[[ 12.7 -23.0  -3.4  50.4  38.3  15.4]
 [ -4.6  15.9  11.9  36.3   5.6   9.4]]
=>
[[ 15.4  38.3  50.4  -3.4 -23.0  12.7]
 [  9.4   5.6  36.3  11.9  15.9  -4.6]]

[[-39.3  18.1 -21.2  -1.3  -5.7   9.6   7.1  -7.7]
 [ 23.2  -5.1  13.0  16.5  28.0 -17.0  10.9  48.0]
 [  0.0   4.1 -21.9 -34.7 -52.2  16.3 -43.8 -51.5]]
=>
[[ -7.7   7.1   9.6  -5.7  -1.3 -21.2  18.1 -39.3]
 [ 48.0  10.9 -17.0  28.0  16.5  13.0  -5.1  23.2]
 [-51.5 -43.8  16.3 -52.2 -34.7 -21.9   4.1   0.0]]

[[  3.3  38.0  -9.8]
 [ 18.9  33.0 -31.4]
 [  8.8  17.4 -37.3]
 [ 12.3  30.6 -12.6]
 [-16.6  25.6 -38.1]
 [-21.7  41.7 -40.2]
 [ 15.2  32.7 -36.4]
 [ 14.5  28.6  -6.1]
 [  0.3  15.4 -16.3]]
=>
[[ -9.8  38.0   3.3]
 [-31.4  33.0  18.9]
 [-37.3  17.4   8.8]
 [-12.6  30.6  12.3]
 [-38.1  25.6 -16.6]
 [-40.2  41.7 -21.7]
 [-36.4  32.7  15.2]
 [ -6.1  28.6  14.5]
 [-16.3  15.4   0.3]]

[[-10.1  -4.3   4.3  -0.7  -3.0   0.6 -10.1   1.4   3.8  -1.6]
 [ -3.5  -3.1   1.9  -0.8  -0.6   0.1  -3.5  -1.7   3.8  -3.4]
 [ 38.7   7.2  10.7  -2.8  18.2 -15.7  38.7  17.1   3.0  20.3]]
=>
[[ -1.6   3.8   1.4 -10.1   0.6  -3.0  -0.7   4.3  -4.3 -10.1]
 [ -3.4   3.8  -1.7  -3.5   0.1  -0.6  -0.8   1.9  -3.1  -3.5]
 [ 20.3   3.0  17.1  38.7 -15.7  18.2  -2.8  10.7   7.2  38.7]]

[[-12.6   7.4  32.9]
 [ 17.7 -13.5 -52.4]
 [  8.3  -8.8 -30.0]]
=>
[[ 32.9   7.4 -12.6]
 [-52.4 -13.5  17.7]
 [-30.0  -8.8   8.3]]

[[  4.4  -6.6 -20.8 -23.4 -23.9]
 [  8.5   2.3 -20.9 -23.4 -13.8]
 [ 23.2  48.9 -26.2 -28.7  25.3]
 [ -6.4  15.8 -15.7 -17.8 -16.4]
 [  3.8  -6.8 -31.4 -35.5 -34.4]]
=>
[[-23.9 -23.4 -20.8  -6.6   4.4]
 [-13.8 -23.4 -20.9   2.3   8.5]
 [ 25.3 -28.7 -26.2  48.9  23.2]
 [-16.4 -17.8 -15.7  15.8  -6.4]
 [-34.4 -35.5 -31.4  -6.8   3.8]]

[[  6.5  -2.6  -6.2  -1.2  -3.3  -6.3 -31.3 -10.3]
 [ -6.6  -0.3   4.8  12.9  17.2 -30.0  15.4  -0.6]
 [ -3.2   7.3  -6.3  14.5  -8.1 -12.7  11.0 -13.7]
 [-20.2 -11.5 -10.4 -36.0 -31.7 -16.6  15.2  12.2]
 [ -8.5  -7.4  -5.2   9.4  11.9   0.4 -23.8   4.8]
 [-37.4  13.5  48.2 -45.6 -48.9 -31.3  -0.1 -36.2]
 [  5.1 -21.3  -6.8   1.4   0.7  22.9 -32.9   4.1]
 [ -0.1  44.7  10.3 -32.9  31.1 -14.5  17.3  11.0]
 [ -1.1 -11.2  -8.5  23.4  40.2   7.8  -8.7   9.7]
 [-22.2  -4.7 -26.3 -10.9  -9.7  -8.7  -3.2 -11.2]]
=>
[[-10.3 -31.3  -6.3  -3.3  -1.2  -6.2  -2.6   6.5]
 [ -0.6  15.4 -30.0  17.2  12.9   4.8  -0.3  -6.6]
 [-13.7  11.0 -12.7  -8.1  14.5  -6.3   7.3  -3.2]
 [ 12.2  15.2 -16.6 -31.7 -36.0 -10.4 -11.5 -20.2]
 [  4.8 -23.8   0.4  11.9   9.4  -5.2  -7.4  -8.5]
 [-36.2  -0.1 -31.3 -48.9 -45.6  48.2  13.5 -37.4]
 [  4.1 -32.9  22.9   0.7   1.4  -6.8 -21.3   5.1]
 [ 11.0  17.3 -14.5  31.1 -32.9  10.3  44.7  -0.1]
 [  9.7  -8.7   7.8  40.2  23.4  -8.5 -11.2  -1.1]
 [-11.2  -3.2  -8.7  -9.7 -10.9 -26.3  -4.7 -22.2]]

[[ -0.5   3.5 -28.7  -2.1 -10.8]
 [ -5.8   1.7 -49.4  -4.6   0.9]
 [  0.5   0.2  24.5  -3.3  -9.1]]
=>
[[-10.8  -2.1 -28.7   3.5  -0.5]
 [  0.9  -4.6 -49.4   1.7  -5.8]
 [ -9.1  -3.3  24.5   0.2   0.5]]
